Below is a small trained network, with its code and all its weights. Each question gives an input and a target symbol and asks what happens when units are switched off, that is, made to give their printed mean instead of their output.

import numpy as np


def w(rows, s, z=0):
    codes = np.array(rows[::2]) - 128.0
    scale = np.full(codes.shape[1], s)
    scale[-1] = z or s
    return codes * scale


def f(y):
    return y / 2 * (1 + np.tanh(0.7978845608 * (y + 0.044715 * y**3)))


def softmax(a):
    e = np.exp(a - a.max(-1, keepdims=True))
    return e / e.sum(-1, keepdims=True)


def log_softmax(a):
    a = a - a.max(-1, keepdims=True)
    return a - np.log(np.exp(a).sum(-1, keepdims=True))


def net(x, mask):
    ids = ['αβγζτψω'.index(c) for c in x.split()]
    T = len(ids)
    res = E[ids] + P[:T]
    r = res
    for j in range(3):
        rows = slice(2 * j, 2 * j + 2)
        q, k, v = (r @ M[0][rows].T for M in (Q, K, V))
        z = softmax(np.where(np.tri(T) > 0, q @ k.T / 2**0.5, -1e9)) @ v
        o = O[0][rows]
        res = res + np.where(mask[j], z, o[:, -1]) @ o[:, :-1]
    y = f(res @ A[0][:, :-1].T + A[0][:, -1])
    res = res + np.where(mask[3:11], y, B[0][:, -1]) @ B[0][:, :-1]
    return log_softmax(res[-1] @ U[:, :-1].T + U[:, -1])


Q, K, V, O, A, B = {}, {}, {}, {}, {}, {}
E = w([
[187,128,37],'α',
[147,128,242],'β',
[195,176,255],'γ',
[188,254,140],'ζ',
[31,251,124],'τ',
[147,145,172],'ψ',
[118,105,178],'ω',
],0.014)
P = w([
[77,231,98],'0',
[104,211,133],'1',
[130,182,107],'2',
[157,154,112],'3',
[179,130,118],'4',
[199,105,121],'5',
[215,80,128],'6',
[232,58,134],'7',
[243,37,138],'8',
],0.011)
Q[0] = w([
[254,215,92],'H0',
[202,167,184],'H0',
[153,136,122],'H1',
[112,150,103],'H1',
[203,110,67],'H2',
[158,125,176],'H2',
],0.016)
K[0] = w([
[150,57,148],'H0',
[176,46,108],'H0',
[143,123,143],'H1',
[114,129,103],'H1',
[255,136,126],'H2',
[132,84,134],'H2',
],0.021)
V[0] = w([
[251,182,99],'H0',
[110,210,198],'H0',
[65,176,143],'H1',
[175,108,147],'H1',
[141,176,194],'H2',
[140,158,129],'H2',
],0.011)
O[0] = w([
[137,254,155,248],'H0',
[235,103,104,118],'H0',
[90,111,194,135],'H1',
[134,168,83,138],'H1',
[167,191,180,151],'H2',
[116,141,166,152],'H2',
],0.0085,0.014)
A[0] = w([
[227,60,137,1],'N0',
[123,161,84,30],'N1',
[50,89,182,212],'N2',
[44,150,111,225],'N3',
[123,130,188,86],'N4',
[145,118,169,232],'N5',
[133,106,125,48],'N6',
[65,131,1,76],'N7',
],0.013,0.0091)
B[0] = w([
[58,172,182,130],'N0',
[105,240,195,142],'N1',
[55,144,45,128],'N2',
[101,26,150,197],'N3',
[72,87,175,173],'N4',
[85,33,88,254],'N5',
[112,216,194,115],'N6',
[2,105,123,154],'N7',
],0.0097,0.0086)
U = w([
[195,86,81,179],'α',
[157,25,56,254],'β',
[109,167,49,211],'γ',
[111,85,154,120],'ζ',
[161,141,190,87],'τ',
[5,162,166,89],'ψ',
[200,189,132,30],'ω',
],0.013,0.0059)

Each question gives the input, a string of symbols that net reads in full, and the target symbol t.
The units are the heads (2 rows each of Q, K, V and O) and the neurons (one row each of A and B). Each row of codes is followed by its name. A weight is (code - 128) times the scale printed after its matrix; where a second scale follows, it is the last column's (O, A, B and U).
mask holds one flag per unit, heads first, then neurons. A switched-off unit (its flag False) gives its mean, the last column of its rows in O or B, instead of its output. The means were averaged over made-up inputs and are rounded, as every weight is.
A unit's drop is (log p(t) with every unit on - log p(t) with that unit switched off) / (log p(t) with every unit on - log p(t) with every unit switched off).
The circuit of an input: a set's keep is (log p(t) with only the set's units on - log p(t) with every unit switched off) / (log p(t) with every unit on - log p(t) with every unit switched off). Starting from all 11 units, units are removed one at a time, each time the one whose removal leaves the highest keep (on an exact tie, the one counted first), for as long as the keep stays at least 0.8.
circuit, biggest first: the units of the circuit, biggest drop first
k most important neurons: the k neurons with the biggest drops, biggest first
which heads matter: for each layer, one digit per head in row order, 1 if its drop is at least 0.15 and else 0, layers parted by /
drop of u: that unit's drop, to one decimal
input γ β α, target α: circuit, biggest first	(H0)
input α α γ α α α, target ψ: circuit, biggest first	(H0; H2; N7)
input α β α γ ζ ω ω, target β: circuit, biggest first	(H0; N5)
input α τ β, target ζ: which heads matter	110
input ψ α α τ α γ γ γ γ, target ω: which heads matter	110
input γ γ ζ, target ω: circuit, biggest first	(H0; H2)
input α τ α β α α α ω α, target γ: 3 most important neurons	(N5; N7; N3)
input α τ α α γ ζ α, target γ: which heads matter	110
input β γ ζ α ζ, target ψ: 2 most important neurons	(N3; N4)
input τ ω α, target β: which heads matter	111
input α ψ τ β, target ζ: 3 most important neurons	(N5; N4; N0)
input α α β γ γ ζ α ζ, target ψ: drop of N4	0.0
input γ ω ω α γ, target ψ: drop of N5	0.2
input α γ ζ, target ω: drop of H1	-0.1
input α α α α α α α, target ψ: circuit, biggest first	(H0)
input α ζ ζ ω β, target β: drop of H0	0.6
